Below is a small trained network, with its code and all its weights. Each question gives an input and a target symbol and asks what happens when units are switched off, that is, made to give their printed mean instead of their output.

import numpy as np


def w(rows, s, z=0):
    codes = np.array(rows[::2]) - 128.0
    scale = np.full(codes.shape[1], s)
    scale[-1] = z or s
    return codes * scale


def norm(h):
    return h / np.sqrt((h * h).mean(-1, keepdims=True) + 1e-5)


def f(y):
    return np.maximum(y, 0)


def softmax(a):
    e = np.exp(a - a.max(-1, keepdims=True))
    return e / e.sum(-1, keepdims=True)


def log_softmax(a):
    a = a - a.max(-1, keepdims=True)
    return a - np.log(np.exp(a).sum(-1, keepdims=True))


def net(x, mask):
    ids = ['αβγεζθτψω'.index(c) for c in x.split()]
    T = len(ids)
    res = E[ids] + P[:T]
    q, k, v = (norm(res) @ M[0].T for M in (Q, K, V))
    z = softmax(np.where(np.tri(T) > 0, q @ k.T / 3**0.5, -1e9)) @ v
    res = res + np.where(mask[0], z, O[0][:, -1]) @ O[0][:, :-1]
    y = f(norm(res) @ A[0][:, :-1].T + A[0][:, -1])
    res = res + np.where(mask[1:13], y, B[0][:, -1]) @ B[0][:, :-1]
    return log_softmax(norm(res)[-1] @ U[:, :-1].T + U[:, -1])


Q, K, V, O, A, B = {}, {}, {}, {}, {}, {}
E = w([
[120,126,100,177,123],'α',
[106,131,84,165,129],'β',
[194,249,197,145,137],'γ',
[184,133,164,80,172],'ε',
[166,150,134,45,179],'ζ',
[120,111,124,181,134],'θ',
[113,144,79,160,114],'τ',
[163,101,150,95,180],'ψ',
[181,242,149,64,153],'ω',
],0.021)
P = w([
[82,145,184,96,71],'0',
[89,182,131,112,131],'1',
[50,189,173,116,168],'2',
[112,189,175,105,90],'3',
[159,89,99,131,136],'4',
[133,63,92,86,158],'5',
[154,83,121,124,58],'6',
[119,114,95,144,169],'7',
[175,90,53,172,116],'8',
[180,148,126,159,69],'9',
[145,61,16,151,183],'10',
[160,135,35,173,116],'11',
[148,125,36,192,93],'12',
[167,94,3,179,156],'13',
],0.017)
Q[0] = w([
[81,93,163,72,16],'h0',
[6,209,187,248,43],'h0',
[217,185,144,75,191],'h0',
],0.024)
K[0] = w([
[87,153,195,99,56],'h0',
[171,68,138,96,5],'h0',
[93,47,105,127,147],'h0',
],0.031)
V[0] = w([
[81,102,90,137,152],'h0',
[157,207,60,178,63],'h0',
[124,108,206,250,137],'h0',
],0.018)
O[0] = w([
[164,249,162,131,146,212],'h0',
[110,136,72,120,255,4],'h0',
[89,113,253,223,194,33],'h0',
],0.013,0.0014)
A[0] = w([
[123,127,105,105,108,110],'n0',
[126,155,184,61,153,133],'n1',
[165,127,98,195,111,10],'n2',
[122,149,144,168,146,42],'n3',
[164,163,174,147,98,133],'n4',
[117,101,101,200,108,3],'n5',
[117,131,168,103,113,73],'n6',
[206,118,186,3,192,201],'n7',
[224,135,149,113,143,59],'n8',
[127,177,114,142,131,97],'n9',
[105,114,108,123,159,106],'n10',
[185,135,128,150,103,142],'n11',
],0.041,0.0061)
B[0] = w([
[123,85,159,122,121,179],'n0',
[120,163,91,83,126,197],'n1',
[97,99,71,116,127,162],'n2',
[129,95,146,160,107,184],'n3',
[139,187,115,107,149,233],'n4',
[77,118,76,108,154,163],'n5',
[92,130,122,121,128,157],'n6',
[126,254,130,111,128,252],'n7',
[165,110,51,156,141,218],'n8',
[115,133,77,133,125,188],'n9',
[174,140,165,120,136,176],'n10',
[138,181,134,145,121,208],'n11',
],0.071,0.017)
U = w([
[69,185,123,60,99,165],'α',
[192,160,124,121,166,181],'β',
[170,145,74,198,124,143],'γ',
[32,115,120,111,71,44],'ε',
[123,99,157,199,146,228],'ζ',
[188,82,141,54,116,113],'θ',
[19,136,139,204,145,65],'τ',
[107,123,149,99,251,1],'ψ',
[116,98,126,114,36,118],'ω',
],0.015,0.0047)

Each question gives the input, a string of symbols that net reads in full, and the target symbol t.
The units are the heads (3 rows each of Q, K, V and O) and the neurons (one row each of A and B). Each row of codes is followed by its name. A weight is (code - 128) times the scale printed after its matrix; where a second scale follows, it is the last column's (O, A, B and U).
mask holds one flag per unit, heads first, then neurons. A switched-off unit (its flag False) gives its mean, the last column of its rows in O or B, instead of its output. The means were averaged over made-up inputs and are rounded, as every weight is.
A unit's drop is (log p(t) with every unit on - log p(t) with that unit switched off) / (log p(t) with every unit on - log p(t) with every unit switched off).
The circuit of an input: a set's keep is (log p(t) with only the set's units on - log p(t) with every unit switched off) / (log p(t) with every unit on - log p(t) with every unit switched off). Starting from the 12 units with the biggest drops (on a tie, the unit counted first), units are removed one at a time, each time the one whose removal leaves the highest keep (on an exact tie, the one counted first), for as long as the keep stays at least 0.8.
circuit, biggest first: the units of the circuit, biggest drop first
unit that matters most: the unit with the biggest drop
top k neurons: the k neurons with the biggest drops, biggest first
drop when u is switched off: that unit's drop, to one decimal
input ζ ω α ε ε τ ε θ ε α τ, target τ: circuit, biggest first -> h0, n8, n3, n7
input ζ γ γ β β ψ γ τ, target γ: top 2 neurons -> n7, n9
input β β τ τ α, target γ: circuit, biggest first -> n7, n1
input τ ω β, target β: top 4 neurons -> n10, n8, n7, n5
input γ γ γ ψ ψ ε β ζ γ ζ α, target ω: top 4 neurons -> n7, n4, n0, n8
input β β α α α, target γ: circuit, biggest first -> h0, n7, n4, n3
input γ ω τ ζ γ γ τ ω ε γ γ, target γ: circuit, biggest first -> n8
input ω ψ θ ε ω γ ω γ ψ θ, target θ: top 2 neurons -> n7, n10
input γ ε ψ θ τ γ β ω θ β, target γ: circuit, biggest first -> h0, n7, n4
input τ ε γ ψ β ζ ε ζ γ τ, target ε: top 2 neurons -> n7, n8
input α ε β, target ζ: top 3 neurons -> n7, n3, n4
input ω θ α θ ω θ, target ζ: top 2 neurons -> n3, n7
input ω α ψ ψ α, target ζ: top 4 neurons -> n7, n4, n3, n1
input θ γ τ ω α ε γ α α ψ β, target ζ: unit that matters most -> h0
input α ε ζ ζ γ β, target ω: top 2 neurons -> n7, n4
input ε γ ζ ζ γ ζ ε ε γ θ, target ε: top 3 neurons -> n7, n8, n4
input α ω θ, target ζ: top 4 neurons -> n7, n3, n4, n8
input γ γ ψ θ, target ψ: top 4 neurons -> n5, n7, n10, n8
input ω ψ α, target θ: drop when n9 is switched off -> 0.0
input γ ψ ψ ζ γ β ω θ θ ζ θ, target τ: drop when n7 is switched off -> 0.2
input β γ θ, target γ: drop when n0 is switched off -> 0.4
